Below are the code and all the weights of a small trained network. Each question names an input and a class and asks about switching units off, where a switched-off unit gives its printed mean instead of its output.

import numpy as np


def w(rows, s, z=0):
    codes = np.array(rows[::2]) - 128.0
    scale = np.full(codes.shape[1], s)
    scale[-1] = z or s
    return codes * scale


def f(y):
    return np.maximum(y, 0)


def log_softmax(a):
    a = a - a.max(-1, keepdims=True)
    return a - np.log(np.exp(a).sum(-1, keepdims=True))


def net(x, mask):
    res = np.array(x, float).reshape(1, 6) / 4 @ E
    y = f(res @ A[0][:, :-1].T + A[0][:, -1])
    res = res + np.where(mask, y, B[0][:, -1]) @ B[0][:, :-1]
    return log_softmax(res[-1] @ U[:, :-1].T + U[:, -1])


A, B = {}, {}
E = w([
[42,87,198,254,58],'x0',
[184,99,132,56,46],'x1',
[215,111,217,95,171],'x2',
[113,155,78,113,186],'x3',
[69,246,150,51,63],'x4',
[168,61,93,73,65],'x5',
],0.006)
A[0] = w([
[150,151,126,47,91,132],'N1',
[186,155,233,47,151,202],'N2',
[224,60,206,187,163,178],'N3',
[193,191,214,57,117,192],'N4',
[115,238,196,83,241,231],'N5',
[231,5,148,174,144,162],'N6',
[51,203,114,175,237,172],'N7',
[44,206,88,206,226,188],'N8',
[83,213,214,103,254,252],'N9',
[149,27,146,197,141,102],'N10',
[76,206,51,146,203,138],'N11',
[145,201,238,57,179,160],'N12',
[128,193,59,35,137,246],'N13',
[3,153,110,237,62,228],'N14',
[96,212,219,151,98,222],'N15',
[219,86,78,128,139,206],'N16',
[57,252,88,143,241,154],'N17',
[95,198,174,74,239,232],'N18',
[174,182,189,103,142,142],'N19',
[213,42,72,107,103,209],'N20',
[133,219,153,96,222,247],'N21',
[217,61,81,68,74,208],'N22',
[50,36,158,232,87,166],'N23',
[35,114,196,203,115,145],'N24',
[84,187,80,148,255,143],'N25',
[130,78,37,49,62,188],'N26',
],0.006,0.004)
B[0] = w([
[154,169,74,59,49,191],'N1',
[188,84,209,52,63,238],'N2',
[105,21,163,186,164,225],'N3',
[170,73,184,44,39,233],'N4',
[220,76,52,137,61,249],'N5',
[2,40,188,136,218,229],'N6',
[210,166,30,216,171,216],'N7',
[189,208,36,210,183,227],'N8',
[213,96,41,208,64,253],'N9',
[77,72,217,209,214,184],'N10',
[142,190,35,69,215,191],'N11',
[225,94,164,111,50,214],'N12',
[172,201,43,39,74,251],'N13',
[108,231,114,224,99,254],'N14',
[190,214,155,175,28,226],'N15',
[73,73,143,39,165,222],'N16',
[234,184,15,177,169,219],'N17',
[225,68,43,86,77,237],'N18',
[214,46,127,112,44,180],'N19',
[36,78,139,48,184,233],'N20',
[209,51,50,67,76,244],'N21',
[15,99,165,23,153,243],'N22',
[84,181,202,227,180,232],'N23',
[170,182,140,238,42,213],'N24',
[158,60,25,118,190,203],'N25',
[42,204,85,37,120,219],'N26',
],0.0055,0.006)
U = w([
[212,126,173,104,38,106],'0',
[80,27,187,175,197,159],'1',
[156,112,162,65,141,2],'2',
[178,191,15,163,185,40],'3',
[101,177,123,84,142,131],'4',
[82,191,106,49,93,247],'5',
[77,220,184,254,113,212],'6',
],0.0064,0.0039)

Each question gives the input, the list of numbers given to net, and the class t.
The units are the neurons (one row each of A and B). Each row of codes is followed by its name. A weight is (code - 128) times the scale printed after its matrix; where a second scale follows, it is the last column's (A, B and U).
mask holds one flag per neuron, in row order. A switched-off neuron (its flag False) gives its mean, the last column of its row in B, instead of its output. The means were averaged over made-up inputs and are rounded, as every weight is.
A unit's drop is (log p(t) with every unit on - log p(t) with that unit switched off) / (log p(t) with every unit on - log p(t) with every unit switched off).
The circuit of an input: a set's keep is (log p(t) with only the set's units on - log p(t) with every unit switched off) / (log p(t) with every unit on - log p(t) with every unit switched off). Starting from the 12 units with the biggest drops (on a tie, the unit counted first), units are removed one at a time, each time the one whose removal leaves the highest keep (on an exact tie, the one counted first), for as long as the keep stays at least 0.8.
circuit, biggest first: the units of the circuit, biggest drop first
unit that matters most: the unit with the biggest drop
k most important neurons: the k neurons with the biggest drops, biggest first
drop of u: that unit's drop, to one decimal
input [-3,7,1,-4,-3,6], class 5: circuit, biggest first -> (N26; N22)
input [3,-8,-4,4,-8,7], class 1: 3 most important neurons -> (N6; N10; N15)
input [5,8,-5,2,-8,-5], class 6: circuit, biggest first -> (N14; N23)
input [6,0,0,6,-3,-5], class 6: circuit, biggest first -> (N23; N14)
input [5,-1,2,-4,-6,0], class 1: 2 most important neurons -> (N6; N3)
input [8,5,7,-7,2,-3], class 6: unit that matters most -> N23
input [3,8,1,-5,5,6], class 5: 2 most important neurons -> (N26; N22)
input [3,-4,0,5,5,6], class 3: drop of N2 -> 0.2
input [2,4,-3,6,5,-2], class 3: drop of N22 -> 0.1
input [0,8,5,-5,1,4], class 2: drop of N14 -> 0.1
input [0,0,8,-8,-1,8], class 1: drop of N13 -> 0.0
